Here is a tiny trained network, its code and every weight. The questions are about switching its units off for an input and a class, where a switched-off unit gives its printed mean instead of its output.

import numpy as np


def w(rows, s, z=0):
    codes = np.array(rows[::2]) - 128.0
    scale = np.full(codes.shape[1], s)
    scale[-1] = z or s
    return codes * scale


def f(y):
    return np.maximum(y, 0)


def log_softmax(a):
    a = a - a.max(-1, keepdims=True)
    return a - np.log(np.exp(a).sum(-1, keepdims=True))


def net(x, mask):
    res = np.array(x, float).reshape(1, 3) / 4 @ E
    y = f(res @ A[0][:, :-1].T + A[0][:, -1])
    res = res + np.where(mask, y, B[0][:, -1]) @ B[0][:, :-1]
    return log_softmax(res[-1] @ U[:, :-1].T + U[:, -1])


A, B = {}, {}
E = w([
[221,61,117,217,178,151],'x0',
[120,142,6,147,142,37],'x1',
[126,128,130,130,130,128],'x2',
],0.011)
A[0] = w([
[140,115,249,111,110,203,237],'neuron 1',
[114,135,173,103,94,157,178],'neuron 2',
[64,185,132,93,77,121,203],'neuron 3',
[27,213,129,45,52,118,254],'neuron 4',
[147,119,111,162,151,113,110],'neuron 5',
[120,136,44,140,147,57,131],'neuron 6',
[170,98,148,147,138,174,157],'neuron 7',
[103,152,105,116,113,105,131],'neuron 8',
[227,31,112,208,182,151,154],'neuron 9',
[118,127,50,144,141,46,131],'neuron 10',
],0.012,0.007)
B[0] = w([
[83,82,189,126,199,101,215],'neuron 1',
[127,110,178,105,149,135,172],'neuron 2',
[148,152,154,89,132,66,200],'neuron 3',
[160,152,153,65,146,54,250],'neuron 4',
[150,119,102,124,111,159,149],'neuron 5',
[213,165,5,126,51,142,188],'neuron 6',
[98,110,121,163,151,125,162],'neuron 7',
[138,159,105,122,121,100,155],'neuron 8',
[118,88,89,177,113,174,210],'neuron 9',
[179,150,43,122,65,143,189],'neuron 10',
],0.012,0.021)
U = w([
[112,128,233,57,178,79,237],'0',
[176,253,93,96,83,59,9],'1',
[26,31,156,236,169,165,211],'2',
[179,121,63,175,59,241,23],'3',
],0.007,0.0014)

Each question gives the input, the list of numbers given to net, and the class t.
The units are the neurons (one row each of A and B). Each row of codes is followed by its name. A weight is (code - 128) times the scale printed after its matrix; where a second scale follows, it is the last column's (A, B and U).
mask holds one flag per neuron, in row order. A switched-off neuron (its flag False) gives its mean, the last column of its row in B, instead of its output. The means were averaged over made-up inputs and are rounded, as every weight is.
A unit's drop is (log p(t) with every unit on - log p(t) with that unit switched off) / (log p(t) with every unit on - log p(t) with every unit switched off).
The circuit of an input: a set's keep is (log p(t) with only the set's units on - log p(t) with every unit switched off) / (log p(t) with every unit on - log p(t) with every unit switched off). Starting from all 10 units, units are removed one at a time, each time the one whose removal leaves the highest keep (on an exact tie, the one counted first), for as long as the keep stays at least 0.8.
circuit, biggest first: the units of the circuit, biggest drop first
top k neurons: the k neurons with the biggest drops, biggest first
drop of u: that unit's drop, to one decimal
input [1,2,0], class 3: top neuron => neuron 4
input [2,0,-4], class 2: circuit, biggest first => neuron 6; neuron 4
input [1,0,4], class 2: top 4 neurons => neuron 4; neuron 6; neuron 10; neuron 3
input [1,-2,-5], class 2: top 2 neurons => neuron 4; neuron 3
input [8,0,4], class 2: top 3 neurons => neuron 6; neuron 10; neuron 7
input [1,8,-3], class 3: top 2 neurons => neuron 4; neuron 3
input [-2,0,-5], class 0: top 2 neurons => neuron 6; neuron 10
input [-8,-3,-2], class 0: drop of neuron 4 => 0.0
input [-2,-1,4], class 0: drop of neuron 6 => 0.2
input [2,7,-7], class 3: drop of neuron 4 => 0.2
